Below are the code and all the weights of a small trained network. Each question names an input and a class and asks about switching units off, where a switched-off unit gives its printed mean instead of its output.

import numpy as np


def w(rows, s, z=0):
    codes = np.array(rows[::2]) - 128.0
    scale = np.full(codes.shape[1], s)
    scale[-1] = z or s
    return codes * scale


def norm(h):
    return h / np.sqrt((h * h).mean(-1, keepdims=True) + 1e-5)


def f(y):
    return np.maximum(y, 0)


def log_softmax(a):
    a = a - a.max(-1, keepdims=True)
    return a - np.log(np.exp(a).sum(-1, keepdims=True))


def net(x, mask):
    res = np.array(x, float).reshape(1, 5) / 4 @ E
    u = 0
    for l in range(4):
        y = f(norm(res) @ A[l][:, :-1].T + A[l][:, -1])
        res = res + np.where(mask[u : u + 3], y, B[l][:, -1]) @ B[l][:, :-1]
        u += 3
    return log_softmax(norm(res)[-1] @ U[:, :-1].T + U[:, -1])


A, B = {}, {}
E = w([
[194,59,164,253,48,132],'x0',
[222,141,113,197,201,124],'x1',
[9,64,92,79,212,162],'x2',
[214,118,219,133,191,170],'x3',
[114,83,44,117,49,188],'x4',
],0.00035)
A[0] = w([
[52,135,67,91,90,149,168],'L0N1',
[108,208,251,67,61,55,1],'L0N2',
[143,223,159,110,49,63,56],'L0N3',
],0.0011,0.0006)
B[0] = w([
[137,88,84,175,61,125,254],'L0N1',
[181,115,9,223,218,73,185],'L0N2',
[173,83,55,190,211,126,199],'L0N3',
],0.0014,0.00076)
A[1] = w([
[84,207,111,4,174,87,112],'L1N1',
[178,106,182,175,73,135,134],'L1N2',
[119,54,95,96,190,206,254],'L1N3',
],0.0017,0.00068)
B[1] = w([
[179,70,162,131,6,169,229],'L1N1',
[60,82,127,85,79,221,229],'L1N2',
[125,191,152,129,116,28,249],'L1N3',
],0.0017,0.0011)
A[2] = w([
[227,157,69,190,170,98,255],'L2N1',
[2,122,117,93,97,116,172],'L2N2',
[252,134,180,178,171,134,70],'L2N3',
],0.0013,0.00039)
B[2] = w([
[28,183,7,185,223,65,251],'L2N1',
[254,127,63,232,134,171,254],'L2N2',
[24,206,42,144,57,129,234],'L2N3',
],0.0011,0.00093)
A[3] = w([
[64,72,90,193,229,79,189],'L3N1',
[3,83,66,75,100,127,98],'L3N2',
[71,121,246,67,189,84,2],'L3N3',
],0.0017,0.00038)
B[3] = w([
[180,245,104,99,209,57,248],'L3N1',
[182,110,63,255,83,118,241],'L3N2',
[147,14,123,91,154,44,170],'L3N3',
],0.0019,0.0011)
U = w([
[135,147,187,16,95,138,81],'0',
[83,144,136,69,155,218,38],'1',
[136,37,215,28,195,57,133],'2',
[38,122,191,37,187,231,3],'3',
[140,74,37,211,8,142,190],'4',
[153,231,77,168,231,39,176],'5',
[123,190,218,126,172,180,68],'6',
[116,53,254,142,90,237,122],'7',
],0.0059,0.0063)

Each question gives the input, the list of numbers given to net, and the class t.
The units are the neurons (one row each of A and B). Each row of codes is followed by its name. A weight is (code - 128) times the scale printed after its matrix; where a second scale follows, it is the last column's (A, B and U).
mask holds one flag per neuron, layer by layer. A switched-off neuron (its flag False) gives its mean, the last column of its row in B, instead of its output. The means were averaged over made-up inputs and are rounded, as every weight is.
A unit's drop is (log p(t) with every unit on - log p(t) with that unit switched off) / (log p(t) with every unit on - log p(t) with every unit switched off).
The circuit of an input: a set's keep is (log p(t) with only the set's units on - log p(t) with every unit switched off) / (log p(t) with every unit on - log p(t) with every unit switched off). Starting from all 12 units, units are removed one at a time, each time the one whose removal leaves the highest keep (on an exact tie, the one counted first), for as long as the keep stays at least 0.8.
circuit, biggest first: the units of the circuit, biggest drop first
unit that matters most: the unit with the biggest drop
top k neurons: the k neurons with the biggest drops, biggest first
top k neurons in layer l: the k neurons of layer l with the biggest drops, biggest first
drop when u is switched off: that unit's drop, to one decimal
input [-8,-8,-5,4,2], class 4: circuit, biggest first	[L1N1]
input [5,5,2,-3,0], class 5: circuit, biggest first	[L1N1, L3N1]
input [-7,2,8,-2,3], class 4: circuit, biggest first	[L1N1, L3N2]
input [6,1,6,-5,-2], class 5: top 3 neurons	[L3N1, L1N1, L1N2]
input [-6,-4,5,0,-5], class 4: circuit, biggest first	[L1N1, L3N2]
input [-8,0,2,-2,-8], class 2: circuit, biggest first	[L1N1, L3N3, L2N3]
input [-4,-8,7,7,7], class 4: top 2 neurons	[L3N2, L1N3]
input [6,-6,-6,6,5], class 7: top 2 neurons	[L1N2, L3N2]
input [6,-8,2,-6,-8], class 5: top 2 neurons in layer 2	[L2N3, L2N2]
input [5,-1,-2,6,3], class 7: top 2 neurons	[L1N2, L3N2]
input [7,6,5,3,6], class 5: top 3 neurons	[L1N1, L1N3, L3N1]
input [7,1,4,5,2], class 7: top 3 neurons	[L1N2, L2N1, L3N2]
input [4,-3,4,5,3], class 7: top 4 neurons	[L2N1, L2N3, L3N2, L2N2]
input [-1,-3,4,8,-8], class 2: circuit, biggest first	[L3N3]
input [7,1,2,-2,-6], class 7: top 2 neurons in layer 1	[L1N2, L1N3]
input [-1,-6,8,-6,-3], class 4: top 3 neurons	[L1N1, L3N2, L2N1]
input [-4,2,8,-4,-3], class 4: top 2 neurons in layer 0	[L0N3, L0N2]
input [8,2,4,5,1], class 7: top 2 neurons in layer 2	[L2N1, L2N2]
input [-4,2,4,-2,-4], class 2: top 2 neurons in layer 3	[L3N2, L3N1]
input [-8,2,-2,6,-2], class 0: unit that matters most	L1N1
input [-7,-7,-1,2,3], class 4: drop when L3N2 is switched off	0.1
input [-2,-1,3,6,-4], class 2: drop when L3N3 is switched off	0.3
input [7,-1,2,6,-5], class 7: drop when L2N1 is switched off	0.1
